Below are the code and all the weights of a small trained network. Each question names an input and a target symbol and asks about switching units off, where a switched-off unit gives its printed mean instead of its output.

import numpy as np


def w(rows, s, z=0):
    codes = np.array(rows[::2]) - 128.0
    scale = np.full(codes.shape[1], s)
    scale[-1] = z or s
    return codes * scale


def f(y):
    return y / 2 * (1 + np.tanh(0.7978845608 * (y + 0.044715 * y**3)))


def softmax(a):
    e = np.exp(a - a.max(-1, keepdims=True))
    return e / e.sum(-1, keepdims=True)


def log_softmax(a):
    a = a - a.max(-1, keepdims=True)
    return a - np.log(np.exp(a).sum(-1, keepdims=True))


def net(x, mask):
    ids = ['γδεζηθπτψ'.index(c) for c in x.split()]
    T = len(ids)
    res = E[ids] + P[:T]
    u = 0
    for l in range(2):
        r = res
        for j in range(2):
            rows = slice(4 * j, 4 * j + 4)
            q, k, v = (r @ M[l][rows].T for M in (Q, K, V))
            z = softmax(np.where(np.tri(T) > 0, q @ k.T / 4**0.5, -1e9)) @ v
            o = O[l][rows]
            res = res + np.where(mask[u + j], z, o[:, -1]) @ o[:, :-1]
        u += 2
        y = f(res @ A[l][:, :-1].T + A[l][:, -1])
        res = res + np.where(mask[u : u + 8], y, B[l][:, -1]) @ B[l][:, :-1]
        u += 8
    return log_softmax(res[-1] @ U[:, :-1].T + U[:, -1])


Q, K, V, O, A, B = {}, {}, {}, {}, {}, {}
E = w([
[159,66,80,166],'γ',
[174,147,147,106],'δ',
[248,158,107,104],'ε',
[185,138,217,179],'ζ',
[196,52,90,116],'η',
[99,49,109,196],'θ',
[187,99,115,98],'π',
[78,111,110,210],'τ',
[132,91,194,64],'ψ',
],0.017)
P = w([
[255,46,164,152],'0',
[72,169,38,62],'1',
[143,105,168,131],'2',
[81,177,43,65],'3',
[109,105,164,130],'4',
[85,181,47,67],'5',
[88,104,160,132],'6',
[53,159,29,65],'7',
[74,104,155,135],'8',
],0.0086)
Q[0] = w([
[53,67,190,77],'L0H1',
[133,12,56,35],'L0H1',
[99,157,204,73],'L0H1',
[83,226,61,142],'L0H1',
[158,7,95,186],'L0H2',
[191,106,27,94],'L0H2',
[191,183,224,239],'L0H2',
[127,115,76,10],'L0H2',
],0.012)
K[0] = w([
[43,97,150,102],'L0H1',
[114,73,7,46],'L0H1',
[114,188,222,85],'L0H1',
[133,225,46,183],'L0H1',
[107,23,81,204],'L0H2',
[171,121,50,121],'L0H2',
[153,177,172,227],'L0H2',
[173,101,120,45],'L0H2',
],0.013)
V[0] = w([
[132,66,248,148],'L0H1',
[136,104,136,13],'L0H1',
[128,118,154,156],'L0H1',
[122,149,106,175],'L0H1',
[93,166,64,254],'L0H2',
[121,46,211,70],'L0H2',
[194,142,141,88],'L0H2',
[193,128,149,130],'L0H2',
],0.0053)
O[0] = w([
[140,109,174,225,185],'L0H1',
[225,68,118,121,250],'L0H1',
[111,135,139,150,118],'L0H1',
[85,157,121,108,62],'L0H1',
[179,168,175,227,5],'L0H2',
[101,2,100,81,238],'L0H2',
[76,152,97,121,202],'L0H2',
[79,128,103,161,208],'L0H2',
],0.006,0.0018)
A[0] = w([
[235,104,172,248,75],'L0N1',
[159,62,14,169,176],'L0N2',
[131,82,84,131,62],'L0N3',
[170,110,209,170,1],'L0N4',
[108,215,42,128,83],'L0N5',
[148,99,112,139,38],'L0N6',
[63,208,130,131,180],'L0N7',
[208,142,205,120,90],'L0N8',
],0.012,0.0048)
B[0] = w([
[153,60,140,48,218],'L0N1',
[211,135,87,167,255],'L0N2',
[88,175,152,113,156],'L0N3',
[169,228,11,146,152],'L0N4',
[170,208,42,99,168],'L0N5',
[92,157,145,104,129],'L0N6',
[73,11,105,71,149],'L0N7',
[158,76,123,186,154],'L0N8',
],0.013,0.0086)
Q[1] = w([
[136,102,60,172],'L1H1',
[93,146,117,99],'L1H1',
[89,106,134,206],'L1H1',
[65,123,111,107],'L1H1',
[98,182,87,187],'L1H2',
[69,116,49,36],'L1H2',
[109,108,159,169],'L1H2',
[71,68,9,187],'L1H2',
],0.015)
K[1] = w([
[101,133,91,167],'L1H1',
[100,128,126,68],'L1H1',
[139,61,86,154],'L1H1',
[73,96,136,97],'L1H1',
[128,156,63,114],'L1H2',
[129,8,101,106],'L1H2',
[69,131,138,157],'L1H2',
[77,98,69,239],'L1H2',
],0.016)
V[1] = w([
[255,114,134,149],'L1H1',
[43,175,177,154],'L1H1',
[80,123,157,75],'L1H1',
[179,125,132,143],'L1H1',
[111,178,137,111],'L1H2',
[133,110,132,123],'L1H2',
[121,168,47,230],'L1H2',
[111,164,151,96],'L1H2',
],0.0085)
O[1] = w([
[200,124,77,131,226],'L1H1',
[86,182,165,150,4],'L1H1',
[65,124,124,120,76],'L1H1',
[158,127,109,128,164],'L1H1',
[108,120,105,165,81],'L1H2',
[131,134,148,114,142],'L1H2',
[157,82,2,158,120],'L1H2',
[107,138,141,152,85],'L1H2',
],0.0088,0.023)
A[1] = w([
[118,217,76,158,99],'L1N1',
[42,127,170,158,58],'L1N2',
[197,142,123,173,254],'L1N3',
[190,125,190,94,174],'L1N4',
[190,155,63,97,60],'L1N5',
[175,101,170,247,21],'L1N6',
[200,189,47,189,89],'L1N7',
[49,76,186,82,94],'L1N8',
],0.012,0.0046)
B[1] = w([
[208,175,7,209,139],'L1N1',
[209,233,219,216,128],'L1N2',
[166,111,202,159,215],'L1N3',
[125,88,43,171,194],'L1N4',
[145,235,170,64,253],'L1N5',
[104,133,46,14,146],'L1N6',
[37,56,121,179,241],'L1N7',
[35,193,172,123,140],'L1N8',
],0.016,0.049)
U = w([
[119,140,243,148,106],'γ',
[142,196,107,25,2],'δ',
[71,116,164,48,236],'ε',
[92,2,120,141,167],'ζ',
[115,156,39,89,55],'η',
[194,98,112,79,165],'θ',
[147,196,185,86,209],'π',
[152,215,105,115,3],'τ',
[120,140,112,173,24],'ψ',
],0.0077,0.0049)

Each question gives the input, a string of symbols that net reads in full, and the target symbol t.
The units are the heads (4 rows each of Q, K, V and O) and the neurons (one row each of A and B). Each row of codes is followed by its name. A weight is (code - 128) times the scale printed after its matrix; where a second scale follows, it is the last column's (O, A, B and U).
mask holds one flag per unit, layer by layer, with each layer's heads first. A switched-off unit (its flag False) gives its mean, the last column of its rows in O or B, instead of its output. The means were averaged over made-up inputs and are rounded, as every weight is.
A unit's drop is (log p(t) with every unit on - log p(t) with that unit switched off) / (log p(t) with every unit on - log p(t) with every unit switched off).
The circuit of an input: a set's keep is (log p(t) with only the set's units on - log p(t) with every unit switched off) / (log p(t) with every unit on - log p(t) with every unit switched off). Starting from the 12 units with the biggest drops (on a tie, the unit counted first), units are removed one at a time, each time the one whose removal leaves the highest keep (on an exact tie, the one counted first), for as long as the keep stays at least 0.8.
units of the circuit, in order: the units of the circuit, biggest drop first
most important unit: the unit with the biggest drop
top k neurons: the k neurons with the biggest drops, biggest first
k most important neurons of layer l: the k neurons of layer l with the biggest drops, biggest first
heads that matter: for each layer, one digit per head in row order, 1 if its drop is at least 0.15 and else 0, layers parted by /
input ψ δ τ, target θ: units of the circuit, in order => L1N7; L0N1; L1N5; L0H2
input π δ ψ τ ψ π δ τ, target η: heads that matter => 10 / 11
input π ψ τ ζ γ τ δ τ τ, target γ: top 2 neurons => L0N2; L1N5
input η ψ π ψ ε ψ ψ τ ψ, target γ: units of the circuit, in order => L1H1; L0N2; L1H2; L1N2
input δ ε η ε η τ δ, target ζ: heads that matter => 00 / 01
input τ ψ π η τ ε ε ζ ψ, target ζ: 3 most important neurons of layer 1 => L1N5; L1N3; L1N6
input ζ τ θ γ θ π π, target ζ: units of the circuit, in order => L0N7; L1N7; L1H1
input γ γ γ, target ε: top 3 neurons => L1N5; L1N7; L0N2
input π ψ ε τ ψ δ ε, target ζ: most important neuron of layer 0 => L0N1
input δ ε δ ζ, target θ: top 3 neurons => L1N7; L0N2; L1N5
input η ψ δ γ τ, target θ: units of the circuit, in order => L1N7; L0N1; L0H2; L1N5
input ψ δ τ η γ τ, target η: 3 most important neurons of layer 0 => L0N5; L0N7; L0N1
input τ τ η ψ τ, target ε: top 3 neurons => L1N7; L1N3; L0N2
input π ε δ τ ψ, target θ: units of the circuit, in order => L1N7; L1N5; L1N8
input τ ε ε π γ ζ η δ, target δ: top 3 neurons => L1N7; L1N3; L0N2
input ψ τ δ, target θ: units of the circuit, in order => L1N7; L0N1; L0H1; L1N4
input ψ ψ ε τ η γ δ, target θ: units of the circuit, in order => L1N7; L0N5; L1N5; L1N8
input δ ε π ε π, target ζ: units of the circuit, in order => L0N1; L1N7; L0N7; L1H2
input ψ τ τ, target ζ: units of the circuit, in order => L1N5
input ζ τ τ, target ζ: top 2 neurons => L1N5; L0N2
input π ψ τ ε γ γ, target ψ: heads that matter => 10 / 01
input η γ ζ ψ θ η ψ γ η, target ε: heads that matter => 00 / 01
input ε ψ ε ψ θ ψ η ψ γ, target θ: top 3 neurons => L0N1; L1N5; L1N6
input ε τ θ ψ θ τ ζ, target θ: most important unit => L0N1
input η τ ζ η ζ τ τ, target ε: top 3 neurons => L1N7; L0N2; L0N1
input π ψ θ, target θ: top 3 neurons => L0N1; L1N5; L1N4
input τ ε τ τ ψ η τ, target γ: 3 most important neurons of layer 1 => L1N5; L1N7; L1N2
